Below is a small trained network, with its code and all its weights. Each question gives an input and a class and asks what happens when units are switched off, that is, made to give their printed mean instead of their output.

import numpy as np


def w(rows, s, z=0):
    codes = np.array(rows[::2]) - 128.0
    scale = np.full(codes.shape[1], s)
    scale[-1] = z or s
    return codes * scale


def norm(h):
    return h / np.sqrt((h * h).mean(-1, keepdims=True) + 1e-5)


def f(y):
    return y / 2 * (1 + np.tanh(0.7978845608 * (y + 0.044715 * y**3)))


def log_softmax(a):
    a = a - a.max(-1, keepdims=True)
    return a - np.log(np.exp(a).sum(-1, keepdims=True))


def net(x, mask):
    res = np.array(x, float).reshape(1, 7) / 4 @ E
    u = 0
    for l in range(2):
        y = f(norm(res) @ A[l][:, :-1].T + A[l][:, -1])
        res = res + np.where(mask[u : u + 4], y, B[l][:, -1]) @ B[l][:, :-1]
        u += 4
    return log_softmax(norm(res)[-1] @ U[:, :-1].T + U[:, -1])


A, B = {}, {}
E = w([
[153,177,107,184,163,160,165,106,23,94],'x0',
[124,140,129,124,140,125,122,122,129,142],'x1',
[133,145,127,122,135,129,130,140,131,137],'x2',
[146,123,131,124,120,130,114,129,126,125],'x3',
[76,103,108,209,110,145,47,190,101,187],'x4',
[111,74,68,1,125,157,151,141,26,185],'x5',
[134,127,127,128,119,138,125,137,129,113],'x6',
],0.00095)
A[0] = w([
[110,87,149,75,64,112,125,190,252,157,65],'L0N1',
[69,103,82,182,145,127,6,174,95,188,119],'L0N2',
[100,78,153,28,59,89,112,162,219,184,29],'L0N3',
[171,150,162,5,153,73,214,87,164,53,7],'L0N4',
],0.0019,0.0015)
B[0] = w([
[77,126,58,153,186,93,91,55,77,117,203],'L0N1',
[186,102,146,144,65,148,227,86,159,159,223],'L0N2',
[123,61,40,186,233,188,44,137,48,146,197],'L0N3',
[200,93,56,158,34,229,175,96,171,254,255],'L0N4',
],0.0027,0.00072)
A[1] = w([
[148,138,119,108,148,141,172,121,67,119,2],'L1N1',
[173,209,145,168,156,176,196,135,11,65,87],'L1N2',
[94,77,81,2,122,165,143,188,26,164,105],'L1N3',
[83,72,133,206,54,172,106,214,103,225,101],'L1N4',
],0.0024,0.0011)
B[1] = w([
[139,87,91,255,147,186,82,82,197,156,119],'L1N1',
[86,60,81,69,157,117,63,133,135,171,197],'L1N2',
[117,185,202,192,118,72,118,149,171,68,252],'L1N3',
[190,145,93,55,129,184,182,75,146,138,182],'L1N4',
],0.004,0.0018)
U = w([
[89,210,254,171,106,33,142,185,148,35,233],'0',
[222,116,76,89,58,232,243,72,155,204,132],'1',
[47,16,28,118,234,114,11,129,85,161,1],'2',
],0.0049,0.00064)

Each question gives the input, the list of numbers given to net, and the class t.
The units are the neurons (one row each of A and B). Each row of codes is followed by its name. A weight is (code - 128) times the scale printed after its matrix; where a second scale follows, it is the last column's (A, B and U).
mask holds one flag per neuron, layer by layer. A switched-off neuron (its flag False) gives its mean, the last column of its row in B, instead of its output. The means were averaged over made-up inputs and are rounded, as every weight is.
A unit's drop is (log p(t) with every unit on - log p(t) with that unit switched off) / (log p(t) with every unit on - log p(t) with every unit switched off).
The circuit of an input: a set's keep is (log p(t) with only the set's units on - log p(t) with every unit switched off) / (log p(t) with every unit on - log p(t) with every unit switched off). Starting from all 8 units, units are removed one at a time, each time the one whose removal leaves the highest keep (on an exact tie, the one counted first), for as long as the keep stays at least 0.8.
units of the circuit, in order: the units of the circuit, biggest drop first
unit that matters most: the unit with the biggest drop
k most important neurons: the k neurons with the biggest drops, biggest first
k most important neurons of layer l: the k neurons of layer l with the biggest drops, biggest first
input [-6,0,0,0,-5,2,5], class 2: units of the circuit, in order	[L0N3]
input [5,-3,7,3,5,2,5], class 1: 4 most important neurons	[L0N2; L1N4; L0N1; L0N3]
input [-5,-7,4,-1,-3,-4,-6], class 2: 2 most important neurons of layer 0	[L0N1; L0N3]
input [-4,-7,0,-2,6,8,-2], class 0: 2 most important neurons	[L1N3; L0N4]
input [3,-2,7,3,3,-1,3], class 1: 2 most important neurons of layer 0	[L0N1; L0N2]
input [-7,-4,-4,-5,-5,4,-6], class 2: 4 most important neurons	[L0N3; L0N1; L0N2; L0N4]
input [7,-4,1,-7,-1,-6,8], class 2: 2 most important neurons	[L1N2; L1N3]
input [-4,8,-2,4,4,-2,-5], class 1: 2 most important neurons of layer 1	[L1N4; L1N3]
input [-6,-5,7,-8,-6,7,3], class 0: 3 most important neurons	[L1N3; L0N2; L1N2]
input [-3,6,-8,-6,-6,6,8], class 0: 2 most important neurons	[L1N3; L0N2]
input [-6,-4,-3,-8,3,8,-7], class 0: 2 most important neurons	[L1N3; L1N2]
input [-8,2,-5,2,-7,-4,1], class 2: 2 most important neurons	[L0N1; L0N3]
input [-6,-2,-5,6,-2,-4,2], class 2: 3 most important neurons	[L1N3; L0N3; L0N1]
input [-7,-1,2,4,7,-4,-7], class 1: unit that matters most	L0N2
input [-7,-5,-7,5,-6,4,7], class 2: 2 most important neurons	[L0N3; L0N1]
input [8,-5,0,-5,-7,-6,4], class 2: 2 most important neurons of layer 1	[L1N2; L1N3]
input [7,-2,-5,6,8,3,-5], class 1: 3 most important neurons of layer 0	[L0N2; L0N1; L0N3]
input [-3,7,4,-7,-4,-3,-8], class 1: 2 most important neurons of layer 1	[L1N3; L1N2]
input [-7,-8,-3,-7,2,7,-1], class 0: 2 most important neurons of layer 0	[L0N4; L0N2]
input [5,7,2,-3,6,2,5], class 1: unit that matters most	L1N4
